Here is a tiny trained network, its code and every weight. The questions are about switching its units off for an input and a class, where a switched-off unit gives its printed mean instead of its output.

import numpy as np


def w(rows, s, z=0):
    codes = np.array(rows[::2]) - 128.0
    scale = np.full(codes.shape[1], s)
    scale[-1] = z or s
    return codes * scale


def norm(h):
    return h / np.sqrt((h * h).mean(-1, keepdims=True) + 1e-5)


def f(y):
    return y / 2 * (1 + np.tanh(0.7978845608 * (y + 0.044715 * y**3)))


def log_softmax(a):
    a = a - a.max(-1, keepdims=True)
    return a - np.log(np.exp(a).sum(-1, keepdims=True))


def net(x, mask):
    res = np.array(x, float).reshape(1, 3) / 4 @ E
    u = 0
    for l in range(3):
        y = f(norm(res) @ A[l][:, :-1].T + A[l][:, -1])
        res = res + np.where(mask[u : u + 3], y, B[l][:, -1]) @ B[l][:, :-1]
        u += 3
    return log_softmax(norm(res)[-1] @ U[:, :-1].T + U[:, -1])


A, B = {}, {}
E = w([
[14,91,91,141,207,200,231],'x0',
[19,184,91,201,20,151,181],'x1',
[253,225,134,198,103,68,179],'x2',
],0.0049)
A[0] = w([
[115,181,158,43,43,115,102,48],'L0N0',
[138,144,32,150,56,164,233,75],'L0N1',
[64,59,3,90,89,7,83,249],'L0N2',
],0.0066,0.0018)
B[0] = w([
[188,164,144,39,126,41,230,201],'L0N0',
[81,1,167,91,107,38,149,232],'L0N1',
[137,46,94,108,162,209,36,255],'L0N2',
],0.0098,0.0028)
A[1] = w([
[130,181,147,195,80,99,151,119],'L1N0',
[7,110,131,128,151,153,152,245],'L1N1',
[145,131,133,132,169,152,157,242],'L1N2',
],0.011,0.0012)
B[1] = w([
[14,152,78,115,183,103,134,180],'L1N0',
[196,107,85,131,47,74,112,254],'L1N1',
[22,249,85,187,23,221,36,157],'L1N2',
],0.012,0.0063)
A[2] = w([
[181,135,143,95,254,102,220,67],'L2N0',
[162,150,111,74,61,43,177,245],'L2N1',
[132,35,112,117,228,115,126,107],'L2N2',
],0.0065,0.0012)
B[2] = w([
[184,159,92,84,53,175,182,135],'L2N0',
[104,159,206,148,199,161,155,253],'L2N1',
[88,153,125,158,197,142,248,153],'L2N2',
],0.012,0.0053)
U = w([
[163,65,8,122,62,117,79,139],'0',
[202,135,204,102,143,129,113,114],'1',
[177,127,82,153,110,132,162,1],'2',
[95,77,114,66,183,173,80,136],'3',
[105,161,69,107,79,172,88,77],'4',
[86,192,123,96,156,69,156,170],'5',
[160,187,111,176,124,127,74,184],'6',
[142,45,162,163,70,40,151,152],'7',
],0.015,0.0055)

Each question gives the input, the list of numbers given to net, and the class t.
The units are the neurons (one row each of A and B). Each row of codes is followed by its name. A weight is (code - 128) times the scale printed after its matrix; where a second scale follows, it is the last column's (A, B and U).
mask holds one flag per neuron, layer by layer. A switched-off neuron (its flag False) gives its mean, the last column of its row in B, instead of its output. The means were averaged over made-up inputs and are rounded, as every weight is.
A unit's drop is (log p(t) with every unit on - log p(t) with that unit switched off) / (log p(t) with every unit on - log p(t) with every unit switched off).
The circuit of an input: a set's keep is (log p(t) with only the set's units on - log p(t) with every unit switched off) / (log p(t) with every unit on - log p(t) with every unit switched off). Starting from all 9 units, units are removed one at a time, each time the one whose removal leaves the highest keep (on an exact tie, the one counted first), for as long as the keep stays at least 0.8.
units of the circuit, in order: the units of the circuit, biggest drop first
most important unit: the unit with the biggest drop
k most important neurons: the k neurons with the biggest drops, biggest first
top k neurons in layer l: the k neurons of layer l with the biggest drops, biggest first
drop of u: that unit's drop, to one decimal
input [-8,3,-8], class 3: top 2 neurons in layer 1 => (L1N1, L1N2)
input [-4,1,-3], class 3: most important unit => L0N2
input [-1,-7,7], class 6: units of the circuit, in order => (L0N1, L1N2)
input [7,-5,1], class 4: 2 most important neurons => (L1N2, L0N1)
input [-6,0,5], class 5: units of the circuit, in order => (L1N0, L0N2)
input [3,6,-4], class 7: 2 most important neurons => (L0N1, L1N2)
input [-7,7,-8], class 3: top 2 neurons in layer 2 => (L2N0, L2N2)
input [8,-7,2], class 4: 2 most important neurons => (L1N2, L0N1)
input [-4,2,-2], class 1: 2 most important neurons => (L0N0, L1N0)
input [-1,1,4], class 5: 2 most important neurons => (L1N0, L0N2)
input [-7,0,5], class 5: 2 most important neurons => (L1N0, L0N2)
input [2,-7,-1], class 4: 2 most important neurons => (L0N1, L1N2)
input [0,6,-8], class 0: 2 most important neurons => (L1N1, L0N2)
input [-3,-7,2], class 6: 4 most important neurons => (L0N1, L0N0, L1N2, L2N1)
input [5,-5,6], class 6: units of the circuit, in order => (L1N2)
input [1,-1,2], class 6: 4 most important neurons => (L1N2, L0N1, L0N0, L2N2)
input [0,-3,-8], class 0: 2 most important neurons => (L2N1, L1N1)
input [8,-8,6], class 4: 2 most important neurons => (L1N2, L2N1)
input [-1,-8,5], class 6: 3 most important neurons => (L0N1, L1N2, L0N0)
input [3,-7,-2], class 4: units of the circuit, in order => (L1N2, L0N1)
input [6,0,7], class 7: 2 most important neurons => (L0N1, L0N0)
input [-6,-4,6], class 5: 4 most important neurons => (L0N2, L1N0, L1N1, L0N1)
input [8,-5,7], class 4: units of the circuit, in order => (L1N2)
input [6,6,-6], class 0: drop of L1N1 => 0.3
input [5,6,-7], class 0: drop of L0N2 => 0.1
input [-1,3,7], class 5: drop of L2N0 => 0.0
input [1,6,2], class 7: drop of L0N1 => 1.3
input [-5,3,-2], class 1: top 2 neurons in layer 0 => (L0N0, L0N2)
input [3,6,-5], class 0: top 2 neurons in layer 0 => (L0N2, L0N0)
